Each row, then roughly how far along a hidden order it lies, from 0 to 12
[ 1.02 -7.42  4.87  1.26 -1.19 -0.91  1.68 -3.52  5.46 -0.97 -0.88  2.87
  0.58  3.41 -1.83  0.05 -1.64  3.86  3.52 -1.00  4.67  3.33  2.76  1.78
 -5.17  2.81  0.56 -0.03  2.48 -4.17 -2.39  4.11  0.90 -2.77  0.65  0.78
  1.80  0.96  3.45 -6.22  0.25  2.37  0.98  0.28 -1.43  0.72  2.21 -0.21
  1.27  1.34 -0.70 -1.31  5.39]
2
[-1.06 -1.11  5.99  1.26 -0.19  2.38 -0.60 -1.62  3.58  0.09 -2.14  3.29
 -1.87 -1.50 -1.23  2.45  0.72  1.96  3.25 -1.96  3.13  3.43  0.93 -4.31
  0.69 -0.71  1.52 -1.49  2.05 -2.43 -3.08  4.17  4.45 -2.59 -2.75  1.73
 -1.55  2.46  3.07 -8.04  3.08  0.93 -3.17 -4.34 -1.25  2.71 -2.25 -1.58
  1.55  2.01 -2.47 -2.13  6.86]
2
[-0.47  0.92  2.24  5.42 -0.30  0.76 -1.12 -5.89 -0.64 -1.20 -3.21 -5.23
 -0.72  0.98 -4.16 -0.85  1.19  2.36 -2.93 -0.29 -1.66  0.58  5.37  0.58
 -2.91 -2.05 -1.31 -3.42  6.68 -1.43 -1.92 -0.80  1.10 -3.49  4.18 -0.31
 -2.09  1.13 -5.11 -3.93 -1.92  1.22 -2.99 -0.93 -0.58  1.84  1.05  1.07
  5.02 -1.79 -3.00 -1.90  6.72]
9
[ 1.14  8.25  5.02 -2.75  3.53 -0.69  2.90  1.93 -3.59  0.73 -1.76 -1.12
  0.63  0.59  1.78  6.62 -1.22 -2.77 -1.47 -2.55 -5.16 -1.65 -0.83  2.30
  3.70  2.07  0.53  0.29 -4.46  1.32  3.42 -2.27 -3.14 -0.62 -0.85 -4.30
 -3.56  3.34 -4.06 -0.75  2.35 -1.57 -0.55  1.86 -1.80  2.72 -2.42  2.71
 -7.92 -5.86  1.52 -0.47 -2.78]
9
[-0.92  5.41  3.92  1.51  0.96 -2.44  2.85  1.07 -2.30  0.80  0.63 -4.63
  0.13  1.37  1.17  2.60 -0.34 -2.49 -5.61 -0.76 -3.86 -1.15  0.89  2.22
  0.72  2.64 -3.31 -0.17 -2.86  1.75  3.60 -3.95 -3.06 -0.96 -1.14 -7.11
 -1.79  2.23 -4.54  2.39  1.46 -1.58 -1.58  1.69 -2.23  3.62 -2.44  1.61
  2.64 -6.45  0.30  0.64 -1.55]
11
[ 1.30 -1.75  5.27 -0.99 -2.09 -5.65  3.47 -1.21  0.83 -0.89 -0.19 -2.59
  0.17  6.79  1.19  1.31 -1.32 -0.86 -4.89  1.36  4.10  2.11  3.11  3.30
 -3.18  2.75 -0.03  1.45  3.91 -2.40  1.39 -0.60 -2.98 -2.41  5.79 -6.68
  1.71 -0.59 -1.29 -1.75  0.28 -0.21  1.42  2.12 -3.88  3.19 -0.34  0.80
  3.19 -5.97 -2.07 -0.64  1.21]
7
[-1.89 -1.30  0.81  3.91  1.77  0.58 -0.79 -2.08 -0.09  0.34  0.75 -5.32
 -0.35 -2.31 -1.61 -3.78  1.54  1.53 -0.12  0.40 -3.56 -2.09 -1.21  2.72
 -3.35  0.85 -5.64 -7.78 -2.77  1.46  2.75  0.13  1.10  0.18 -1.30 -5.69
 -5.01 -0.45 -3.12 -3.36  0.28 -2.47 -2.26 -0.41 -0.45  1.57 -1.34  2.41
  2.23 -1.82  1.11  0.06  0.33]
9
[-2.18  1.62  0.88  0.62  1.17 -2.14  0.09 -0.36 -1.27  0.20  3.61 -5.19
 -1.26 -0.50 -1.01 -6.07  0.89  0.69 -1.99  1.96 -0.04 -1.29 -1.10  4.06
 -2.93  1.29 -6.44 -5.26 -3.97  3.21  6.28 -6.44 -2.17 -0.15 -1.84 -8.78
 -4.66 -1.88 -3.02 -2.96  0.48 -3.73 -0.49  0.65 -2.38  1.98 -3.50  1.96
  1.94 -3.27  2.06  0.70 -2.40]
11
[-3.16 -4.52 -1.87 -1.95 -0.64 -1.60  0.42  1.29  3.84 -0.57  4.47  0.94
 -1.14 -0.05 -0.33 -8.03  0.64  3.16  4.60  3.33  3.52  2.56 -1.31  1.38
 -3.81  1.05 -4.66 -3.21 -1.46  1.37  2.73  1.85  0.92 -1.70 -6.42 -2.55
 -2.04 -5.50  4.48 -1.52  0.07 -3.24  0.91 -0.53 -1.14  2.22 -2.93 -1.42
 -0.58  2.37  1.81  5.14 -0.78]
4
[-1.93  7.50  8.29 -2.09  1.82 -1.94  1.94  1.69 -2.43  0.26  1.22 -2.83
 -0.87  0.06  2.95  5.65  0.29 -3.45 -5.49 -1.09 -3.59 -0.18  1.27  1.83
  1.84  2.41 -2.76 -3.37 -2.40  1.11  4.05 -0.51 -0.81 -0.13 -1.47 -4.30
 -2.96  2.99 -6.70 -3.66  3.28 -2.07 -3.97 -0.90 -3.25  5.88 -3.32  2.02
  2.96 -7.02 -0.77 -1.77  0.41]
10
[-2.08 -0.44  0.73 -2.65  0.81  1.47  0.79  3.76  3.69  0.17  4.79  5.67
 -0.87 -0.64  3.27 -3.02  0.32  0.83  3.53  0.04  0.09  0.99 -4.96 -5.21
  1.68  2.41 -3.26 -0.06 -5.62  1.81  2.04  1.94  3.51  3.39 -5.86 -0.19
 -4.26 -1.78  6.01  0.01  3.66 -2.33  0.62 -2.38 -0.09  0.44 -4.88  0.46
 -1.65  1.71  0.17  1.95 -0.97]
0
[-2.20  3.28  2.30  0.47 -0.17 -3.27  1.83  0.28 -1.17  0.54  2.66 -7.61
 -0.37 -0.63  1.32 -3.09  1.47 -2.34 -4.52  1.90 -3.55 -0.57  0.01  1.33
 -0.36  3.40 -6.97 -3.00 -1.52  3.15  3.62 -3.25 -2.63 -0.74 -1.96 -9.99
 -3.00  0.27 -5.23  1.24  2.13 -4.01 -2.13  0.83 -2.36  5.67 -3.31  1.48
  4.51 -5.66 -0.56  1.58 -1.83]
12
[-0.86 -4.68  1.45  2.69 -1.14  0.19 -1.62 -4.52  5.25 -0.62 -0.89  2.31
  0.36 -0.98 -2.28 -0.27  0.99  5.36  2.14 -0.16  1.48  3.69  1.73 -2.82
 -3.90 -0.91  0.25 -2.61  2.91 -1.79 -3.43  3.49  3.60 -2.23 -0.46  4.44
 -1.08 -0.28  2.25 -5.11 -0.06  2.01 -4.05 -3.35 -0.14  1.00 -1.49 -1.25
  3.54  1.08 -2.42 -0.50  7.91]
2
[ 0.00 -3.83  1.81 -1.39 -0.52  1.05  1.18 -0.01  3.03  0.35  1.60  5.23
 -2.28 -3.21  0.55 -1.42 -0.18  2.94  5.37 -2.40  6.20  1.82 -3.17 -0.88
  2.65  2.29  1.61  3.72 -4.36 -0.12 -1.00  3.57  1.49 -0.84 -4.35  0.13
  1.67  1.45  6.31 -2.63  2.59  1.26  2.48 -1.76 -0.20  0.25 -2.14 -2.56
 -2.62  1.74 -1.48 -0.72  2.26]
0
[ 0.46  1.64  3.11 -2.97 -2.73 -1.67  2.39  2.52  2.12  0.86  2.46  3.52
 -1.01  1.34  3.43  5.27 -0.59 -5.77 -0.12 -2.08  1.32  2.72 -0.22 -4.73
  5.63  5.47  3.49  2.98 -3.08 -0.19 -1.08 -0.38  0.08 -0.44 -3.17  0.59
  3.50  4.77  4.00  0.16  2.35  2.36 -0.49 -0.25 -0.48  1.46 -3.16 -3.39
  0.52 -2.37 -2.38 -0.09  1.53]
0
[-0.33 -4.96  2.35 -0.90  0.57  0.91 -0.84  0.52  1.76  0.26 -2.48  3.24
 -1.97 -4.31 -1.88  0.01  2.69  3.11  7.02 -0.93  3.12  2.07 -2.05  2.74
  2.07 -0.96  1.57 -5.46 -4.10 -2.11 -0.47  5.71  2.19 -1.46 -1.86  5.15
 -0.08 -0.84  4.36 -5.71  2.67 -2.63  1.31 -2.48 -0.11 -0.12  1.34 -2.02
 -2.47  3.43 -0.71  0.55  6.40]
1
[-1.11  3.37  1.78 -4.82  1.03  0.80  2.26  2.95  0.50  1.30  2.27  3.39
 -1.06 -2.23  4.83  3.36 -1.08 -0.76 -1.14 -2.05 -0.21  1.16 -2.07 -5.22
  2.69  4.47 -0.12  2.16 -5.73  2.63  1.81 -1.05  1.28  1.28 -7.08 -3.06
 -1.04  2.57  2.98  2.34  4.33  0.35 -0.96 -1.46 -1.21  0.93 -4.88 -1.20
  0.15 -2.70 -1.46  0.91 -2.00]
3
[ 1.79 -5.67  0.40 -2.80  1.46 -0.18  3.10  3.28  1.67  0.70  3.04  4.00
  2.65  2.84  0.52 -3.44 -1.19  1.10  8.93  0.22 -0.85 -0.47 -6.49  4.39
 -1.22  4.68  3.39  2.14 -7.29  0.48  0.98  2.06 -2.30  1.65 -2.71 -1.56
  1.03 -3.89  7.36  1.95  1.09 -2.20  7.26  4.00  1.45 -1.28 -1.41  1.72
 -5.89  1.81  3.51  3.48 -2.52]
3
[ 3.22 -9.99 -0.29  0.06 -0.56 -0.31  1.75 -1.45  2.58 -0.18 -1.42  2.62
 -1.29 -0.25 -4.05 -0.70 -0.55  5.40  5.88 -1.19  2.80  1.31  1.18  8.77
 -2.09  3.02  4.05 -2.97 -3.53 -1.14  2.39  4.16 -0.28 -2.72 -0.68 -1.04
  4.82 -1.50  4.46 -3.52  2.15 -0.36  4.14  1.90 -1.61  1.32  0.30 -1.19
 -4.44  3.07  2.73 -0.71  0.41]
5
[ 1.28  5.61  2.66 -5.22  1.90 -0.40  4.18  3.14 -1.66  1.28 -0.29  4.79
 -1.05 -0.34  5.34  5.51 -2.87 -1.86 -1.36 -3.51 -1.09 -0.79 -1.57  1.78
  4.13  3.54  2.61  4.04 -8.46  2.80  3.35  0.06 -2.77 -2.43 -1.91 -4.55
  2.31  4.82  1.93 -0.74  2.42  0.13  2.17  2.28 -1.32  0.35 -2.62  0.56
 -4.08 -2.36  2.17  0.56 -4.58]
5
[-3.30  6.71  0.88 -2.10  1.09  2.70 -0.13  0.75 -1.72  0.94  3.51  1.10
 -2.54 -3.71  4.64  2.33 -0.68  0.63 -3.12 -2.21 -1.19  2.13 -1.65 -7.85
  1.93  1.70 -2.95 -0.28 -5.38  3.45  0.98 -1.53  3.72  0.10 -6.29 -3.68
 -3.31  4.79  2.01 -2.35  2.77  1.24 -4.05 -3.46 -0.95  2.28 -7.08 -2.46
  2.67 -2.24 -1.16  0.09  4.07]
3
[-3.77 -7.49 -0.83 -1.16 -1.42 -1.00  0.94  1.02  3.78 -1.07  7.59  1.37
 -2.60 -0.28  3.26 -8.32  0.71  3.22  4.19  2.46  3.71  2.69 -2.65 -0.72
 -0.11  3.61 -6.31 -1.14 -3.95  1.46  1.29  2.40  1.79 -0.57 -5.30 -3.67
 -1.40 -3.04  5.48 -2.49  0.95 -1.05  2.91 -2.03 -0.86  1.50 -4.98 -1.45
  0.68  2.92 -0.64  3.57  1.17]
0
[ 0.11 -1.89  1.95 -3.53 -1.03  0.35  1.39  1.60  1.22  0.50  2.94  3.38
 -2.76  0.47  2.72 -3.06 -0.63  1.44 -1.20 -0.88  2.08  2.78 -1.39  0.63
 -0.51  4.05 -0.02  1.77 -5.33  1.04  2.96  1.01 -0.15 -2.29 -4.57 -4.54
  2.64  1.24  3.54 -2.90  1.45  0.50  1.51  0.28 -1.36  2.51 -3.92 -1.97
  0.41 -0.70  1.27 -0.14  0.28]
4
[-1.12 -8.72 -0.59 -1.89 -1.34 -3.26  1.57 -0.04  5.82 -0.38  3.47  1.50
 -0.88  3.19 -1.10 -9.99 -0.54  3.10  5.30  2.71  7.75  1.74 -1.95  2.40
 -3.79  3.54 -2.11 -0.81 -1.40  0.12  1.45  1.86 -0.79 -0.95 -2.76 -4.31
  0.10 -7.04  7.71 -2.60 -0.05 -0.30  6.34  0.85 -2.35  0.16 -1.28 -1.28
 -2.94  2.68  0.42  3.69  0.29]
1
[-2.09  5.84  4.43 -0.06 -0.97 -0.42  1.20 -0.33 -1.23 -0.61  1.20 -2.16
 -1.80  0.01  1.77  1.30 -1.20 -0.67 -5.79 -1.84  0.29  1.62  3.24 -4.71
  5.57  0.89 -2.69  0.36  2.62 -0.37  0.86 -0.66  1.09 -0.42  0.23 -4.96
 -0.64  5.00 -5.17 -2.14  2.14  0.21 -4.10 -1.56 -1.93  3.54 -3.49  0.77
  6.26 -5.60 -3.47 -3.35  0.81]
7
